Here is a tiny trained network, its code and every weight. The questions are about switching its units off for an input and a class, where a switched-off unit gives its printed mean instead of its output.

import numpy as np


def w(rows, s, z=0):
    codes = np.array(rows[::2]) - 128.0
    scale = np.full(codes.shape[1], s)
    scale[-1] = z or s
    return codes * scale


def f(y):
    return y / 2 * (1 + np.tanh(0.7978845608 * (y + 0.044715 * y**3)))


def log_softmax(a):
    a = a - a.max(-1, keepdims=True)
    return a - np.log(np.exp(a).sum(-1, keepdims=True))


def net(x, mask):
    res = np.array(x, float).reshape(1, 2) / 4 @ E
    y = f(res @ A[0][:, :-1].T + A[0][:, -1])
    res = res + np.where(mask, y, B[0][:, -1]) @ B[0][:, :-1]
    return log_softmax(res[-1] @ U[:, :-1].T + U[:, -1])


A, B = {}, {}
E = w([
[251,196,105,61,116],'x0',
[50,180,125,75,211],'x1',
],0.015)
A[0] = w([
[114,163,101,110,254,104],'neuron 0',
[73,166,112,74,176,101],'neuron 1',
[209,230,69,87,72,135],'neuron 2',
[191,35,77,146,17,74],'neuron 3',
[172,173,64,64,115,78],'neuron 4',
[35,45,28,155,129,250],'neuron 5',
],0.0088,0.013)
B[0] = w([
[177,138,110,212,221,173],'neuron 0',
[161,132,139,226,190,167],'neuron 1',
[31,146,52,84,89,223],'neuron 2',
[175,136,54,247,238,190],'neuron 3',
[35,40,50,161,103,169],'neuron 4',
[92,155,27,33,120,250],'neuron 5',
],0.013,0.017)
U = w([
[6,92,72,130,85,77],'0',
[181,164,88,203,184,140],'1',
[188,243,92,35,74,250],'2',
[106,188,198,182,100,98],'3',
[141,120,174,123,109,101],'4',
[97,139,194,156,100,103],'5',
[180,88,177,91,142,97],'6',
],0.013,0.019)

Each question gives the input, the list of numbers given to net, and the class t.
The units are the neurons (one row each of A and B). Each row of codes is followed by its name. A weight is (code - 128) times the scale printed after its matrix; where a second scale follows, it is the last column's (A, B and U).
mask holds one flag per neuron, in row order. A switched-off neuron (its flag False) gives its mean, the last column of its row in B, instead of its output. The means were averaged over made-up inputs and are rounded, as every weight is.
A unit's drop is (log p(t) with every unit on - log p(t) with that unit switched off) / (log p(t) with every unit on - log p(t) with every unit switched off).
The circuit of an input: a set's keep is (log p(t) with only the set's units on - log p(t) with every unit switched off) / (log p(t) with every unit on - log p(t) with every unit switched off). Starting from all 6 units, units are removed one at a time, each time the one whose removal leaves the highest keep (on an exact tie, the one counted first), for as long as the keep stays at least 0.8.
circuit, biggest first: the units of the circuit, biggest drop first
k most important neurons: the k neurons with the biggest drops, biggest first
drop when u is switched off: that unit's drop, to one decimal
input [4,5], class 1: most important neuron : (neuron 0)
input [1,-3], class 2: 3 most important neurons : (neuron 0; neuron 1; neuron 4)
input [3,-4], class 1: 2 most important neurons : (neuron 5; neuron 3)
input [-3,2], class 2: circuit, biggest first : (neuron 4; neuron 2; neuron 3)
input [0,3], class 2: 2 most important neurons : (neuron 3; neuron 4)
input [1,2], class 2: 2 most important neurons : (neuron 3; neuron 4)
input [-1,-3], class 2: circuit, biggest first : (neuron 4; neuron 1)
input [-6,8], class 1: 3 most important neurons : (neuron 0; neuron 1; neuron 2)
input [-1,3], class 2: 2 most important neurons : (neuron 3; neuron 4)
input [-2,5], class 1: 3 most important neurons : (neuron 2; neuron 0; neuron 1)
input [8,7], class 0: 2 most important neurons : (neuron 2; neuron 4)
input [-6,-7], class 1: 2 most important neurons : (neuron 3; neuron 2)
input [6,-5], class 0: drop when neuron 2 is switched off : 1.0
input [5,8], class 1: drop when neuron 3 is switched off : 0.0
input [8,-7], class 0: drop when neuron 2 is switched off : 1.1
